Below are the code and all the weights of a small trained network. Each question names an input and a class and asks about switching units off, where a switched-off unit gives its printed mean instead of its output.

import numpy as np


def w(rows, s, z=0):
    codes = np.array(rows[::2]) - 128.0
    scale = np.full(codes.shape[1], s)
    scale[-1] = z or s
    return codes * scale


def f(y):
    return y / 2 * (1 + np.tanh(0.7978845608 * (y + 0.044715 * y**3)))


def log_softmax(a):
    a = a - a.max(-1, keepdims=True)
    return a - np.log(np.exp(a).sum(-1, keepdims=True))


def net(x, mask):
    res = np.array(x, float).reshape(1, 7) / 4 @ E
    y = f(res @ A[0][:, :-1].T + A[0][:, -1])
    res = res + np.where(mask, y, B[0][:, -1]) @ B[0][:, :-1]
    return log_softmax(res[-1] @ U[:, :-1].T + U[:, -1])


A, B = {}, {}
E = w([
[118,131,129,143,127,104,121],'x0',
[124,104,98,96,119,139,182],'x1',
[109,117,118,117,124,105,157],'x2',
[105,201,83,17,80,100,72],'x3',
[3,110,106,139,182,225,101],'x4',
[125,36,165,90,113,127,36],'x5',
[151,140,152,114,147,167,112],'x6',
],0.013)
A[0] = w([
[158,98,135,136,83,103,124,219],'N0',
[208,102,179,141,136,104,159,213],'N1',
[154,144,96,115,100,139,94,132],'N2',
[142,102,118,143,162,117,190,136],'N3',
[121,220,121,167,100,163,181,254],'N4',
[7,134,88,145,178,191,100,203],'N5',
[108,189,105,72,94,113,121,188],'N6',
[151,127,108,207,183,151,149,181],'N7',
[105,25,169,202,167,124,154,246],'N8',
[131,187,132,135,153,125,163,242],'N9',
[136,131,121,157,145,110,141,176],'N10',
],0.014,0.0074)
B[0] = w([
[171,79,171,108,71,134,113,176],'N0',
[147,59,112,182,54,96,129,208],'N1',
[135,138,139,73,117,58,142,152],'N2',
[122,106,118,146,127,138,170,175],'N3',
[103,250,85,187,121,69,195,220],'N4',
[42,179,109,55,221,185,164,252],'N5',
[154,169,77,100,157,58,26,194],'N6',
[78,153,188,170,106,118,208,205],'N7',
[147,61,174,156,172,197,148,242],'N8',
[137,207,102,214,96,20,199,191],'N9',
[149,162,121,188,90,134,187,156],'N10',
],0.011,0.023)
U = w([
[148,114,120,199,42,100,218,68],'0',
[255,32,114,178,77,185,118,108],'1',
[251,172,56,155,142,50,129,189],'2',
[178,89,168,12,59,77,69,252],'3',
[92,156,143,154,160,152,245,36],'4',
[148,76,138,150,205,253,121,149],'5',
[70,209,47,114,149,128,129,21],'6',
[71,90,103,31,170,156,30,207],'7',
],0.0094,0.0018)

Each question gives the input, the list of numbers given to net, and the class t.
The units are the neurons (one row each of A and B). Each row of codes is followed by its name. A weight is (code - 128) times the scale printed after its matrix; where a second scale follows, it is the last column's (A, B and U).
mask holds one flag per neuron, in row order. A switched-off neuron (its flag False) gives its mean, the last column of its row in B, instead of its output. The means were averaged over made-up inputs and are rounded, as every weight is.
A unit's drop is (log p(t) with every unit on - log p(t) with that unit switched off) / (log p(t) with every unit on - log p(t) with every unit switched off).
The circuit of an input: a set's keep is (log p(t) with only the set's units on - log p(t) with every unit switched off) / (log p(t) with every unit on - log p(t) with every unit switched off). Starting from all 11 units, units are removed one at a time, each time the one whose removal leaves the highest keep (on an exact tie, the one counted first), for as long as the keep stays at least 0.8.
circuit, biggest first: the units of the circuit, biggest drop first
k most important neurons: the k neurons with the biggest drops, biggest first
drop when u is switched off: that unit's drop, to one decimal
input [4,5,0,-3,-2,-4,-5], class 0: circuit, biggest first : [N5]
input [-4,6,-8,-3,1,1,3], class 5: circuit, biggest first : [N4 N9]
input [-2,-6,-1,7,0,0,0], class 2: circuit, biggest first : [N5 N6]
input [6,-8,-5,-8,0,2,-2], class 1: 4 most important neurons : [N5 N8 N4 N1]
input [-7,-5,-2,0,-8,7,-8], class 1: 3 most important neurons : [N1 N5 N6]
input [-5,-1,5,-7,1,7,7], class 5: 2 most important neurons : [N8 N9]
input [4,-5,-5,3,3,0,4], class 6: 2 most important neurons : [N8 N0]
input [-5,2,-7,-1,0,-3,-3], class 0: 2 most important neurons : [N5 N8]
input [0,5,1,5,1,-8,-8], class 6: 3 most important neurons : [N1 N0 N4]
input [-3,7,-1,-4,0,-8,7], class 0: 2 most important neurons : [N5 N9]
input [-5,2,-4,-5,6,1,-3], class 5: drop when N8 is switched off : 0.5
input [8,1,3,4,0,4,3], class 3: drop when N8 is switched off : 0.1
input [-1,-3,8,-8,7,6,-7], class 5: drop when N8 is switched off : 0.5
input [4,8,-3,8,5,4,-3], class 7: circuit, biggest first : [N4]
input [8,-2,1,1,8,-5,-2], class 6: drop when N5 is switched off : 0.3
